Here is a tiny trained network, its code and every weight. The questions are about switching its units off for an input and a class, where a switched-off unit gives its printed mean instead of its output.

import numpy as np


def w(rows, s, z=0):
    codes = np.array(rows[::2]) - 128.0
    scale = np.full(codes.shape[1], s)
    scale[-1] = z or s
    return codes * scale


def f(y):
    return y / 2 * (1 + np.tanh(0.7978845608 * (y + 0.044715 * y**3)))


def log_softmax(a):
    a = a - a.max(-1, keepdims=True)
    return a - np.log(np.exp(a).sum(-1, keepdims=True))


def net(x, mask):
    res = np.array(x, float).reshape(1, 5) / 4 @ E
    y = f(res @ A[0][:, :-1].T + A[0][:, -1])
    res = res + np.where(mask, y, B[0][:, -1]) @ B[0][:, :-1]
    return log_softmax(res[-1] @ U[:, :-1].T + U[:, -1])


A, B = {}, {}
E = w([
[150,139,151,123,109,136,117,134,154,139,120,134],'x0',
[124,175,1,55,111,109,123,240,173,106,223,163],'x1',
[97,122,156,124,118,141,141,143,128,141,142,132],'x2',
[16,198,110,146,187,222,99,95,181,22,82,75],'x3',
[126,238,92,141,56,92,247,105,123,187,101,34],'x4',
],0.0085)
A[0] = w([
[81,53,192,150,144,204,45,67,146,25,23,160,244],'N1',
[159,206,48,75,24,61,253,173,114,212,148,51,168],'N2',
[188,105,95,33,117,103,115,214,119,180,207,175,138],'N3',
[65,197,48,64,134,193,83,193,178,69,184,115,114],'N4',
[125,163,51,62,65,73,177,148,110,185,146,108,163],'N5',
[84,227,169,192,153,118,242,33,114,102,52,5,170],'N6',
[205,41,207,181,110,79,166,68,8,190,99,130,195],'N7',
[105,50,180,124,211,147,18,124,157,74,73,160,254],'N8',
[200,27,198,150,89,91,114,100,9,214,109,136,203],'N9',
[153,85,114,61,128,47,122,159,145,117,231,227,221],'N10',
[171,141,80,52,67,43,167,192,122,157,189,189,124],'N11',
],0.0051,0.0031)
B[0] = w([
[78,92,139,82,160,161,64,85,74,219,134,133,254],'N1',
[17,141,149,93,77,53,106,78,110,170,38,81,252],'N2',
[162,80,196,142,229,129,141,146,55,95,103,177,215],'N3',
[159,161,17,81,62,111,158,145,163,155,177,120,226],'N4',
[74,125,146,77,120,82,159,127,123,124,54,124,197],'N5',
[135,127,173,218,100,138,208,52,181,98,115,59,243],'N6',
[170,216,41,43,63,157,155,183,200,139,155,67,241],'N7',
[128,166,95,73,199,178,25,114,50,187,140,134,243],'N8',
[168,140,2,50,86,111,170,211,151,121,188,148,238],'N9',
[147,62,120,141,187,100,58,183,69,92,131,183,225],'N10',
[58,89,237,115,160,72,118,70,70,126,56,192,214],'N11',
],0.0065,0.0091)
U = w([
[176,121,51,58,128,169,97,202,138,156,237,135,245],'0',
[73,105,185,92,140,111,79,69,68,199,45,113,127],'1',
[119,179,79,97,53,77,194,163,193,121,114,77,120],'2',
[123,112,192,254,133,157,179,71,159,110,101,72,2],'3',
[166,48,189,157,189,99,112,178,80,49,127,182,89],'4',
],0.0069,0.0015)

Each question gives the input, the list of numbers given to net, and the class t.
The units are the neurons (one row each of A and B). Each row of codes is followed by its name. A weight is (code - 128) times the scale printed after its matrix; where a second scale follows, it is the last column's (A, B and U).
mask holds one flag per neuron, in row order. A switched-off neuron (its flag False) gives its mean, the last column of its row in B, instead of its output. The means were averaged over made-up inputs and are rounded, as every weight is.
A unit's drop is (log p(t) with every unit on - log p(t) with that unit switched off) / (log p(t) with every unit on - log p(t) with every unit switched off).
The circuit of an input: a set's keep is (log p(t) with only the set's units on - log p(t) with every unit switched off) / (log p(t) with every unit on - log p(t) with every unit switched off). Starting from all 11 units, units are removed one at a time, each time the one whose removal leaves the highest keep (on an exact tie, the one counted first), for as long as the keep stays at least 0.8.
circuit, biggest first: the units of the circuit, biggest drop first
top k neurons: the k neurons with the biggest drops, biggest first
drop when u is switched off: that unit's drop, to one decimal
input [7,-6,-2,5,1], class 3: circuit, biggest first -> N6
input [6,8,5,0,8], class 1: top 2 neurons -> N11, N2
input [4,-6,-3,1,8], class 3: top 2 neurons -> N6, N4
input [-3,-1,-4,-2,1], class 2: circuit, biggest first -> N8, N1
input [5,0,-4,1,8], class 3: circuit, biggest first -> N6, N9
input [-2,-6,-1,-1,2], class 2: circuit, biggest first -> N7, N9
input [-1,3,8,0,-6], class 4: circuit, biggest first -> N7, N10
input [-8,1,-7,-8,0], class 4: top 2 neurons -> N11, N3
input [4,-2,6,6,1], class 3: circuit, biggest first -> N6, N2
input [-6,-4,-8,0,-1], class 0: circuit, biggest first -> N2, N11
input [-7,1,-6,-6,-3], class 4: circuit, biggest first -> N3, N10
input [3,6,1,0,-8], class 4: top 2 neurons -> N3, N7
input [1,1,0,7,0], class 0: top 4 neurons -> N2, N4, N11, N5
input [-4,6,5,2,1], class 2: circuit, biggest first -> N8
input [2,2,7,-7,-7], class 4: top 4 neurons -> N3, N11, N10, N4
input [4,4,-7,-8,1], class 1: top 3 neurons -> N2, N11, N5
input [6,2,-2,-3,7], class 1: top 2 neurons -> N2, N11
input [4,8,4,0,5], class 1: circuit, biggest first -> N11, N2
input [2,-4,6,-8,1], class 2: top 2 neurons -> N8, N1
input [-2,-3,-6,-8,-3], class 0: top neuron -> N7
input [-2,-2,5,5,2], class 3: drop when N6 is switched off -> 0.2
input [0,8,5,0,-7], class 4: drop when N7 is switched off -> 0.2
input [-2,-8,2,1,2], class 3: drop when N6 is switched off -> 0.8
input [8,6,1,-1,4], class 1: drop when N11 is switched off -> 0.1
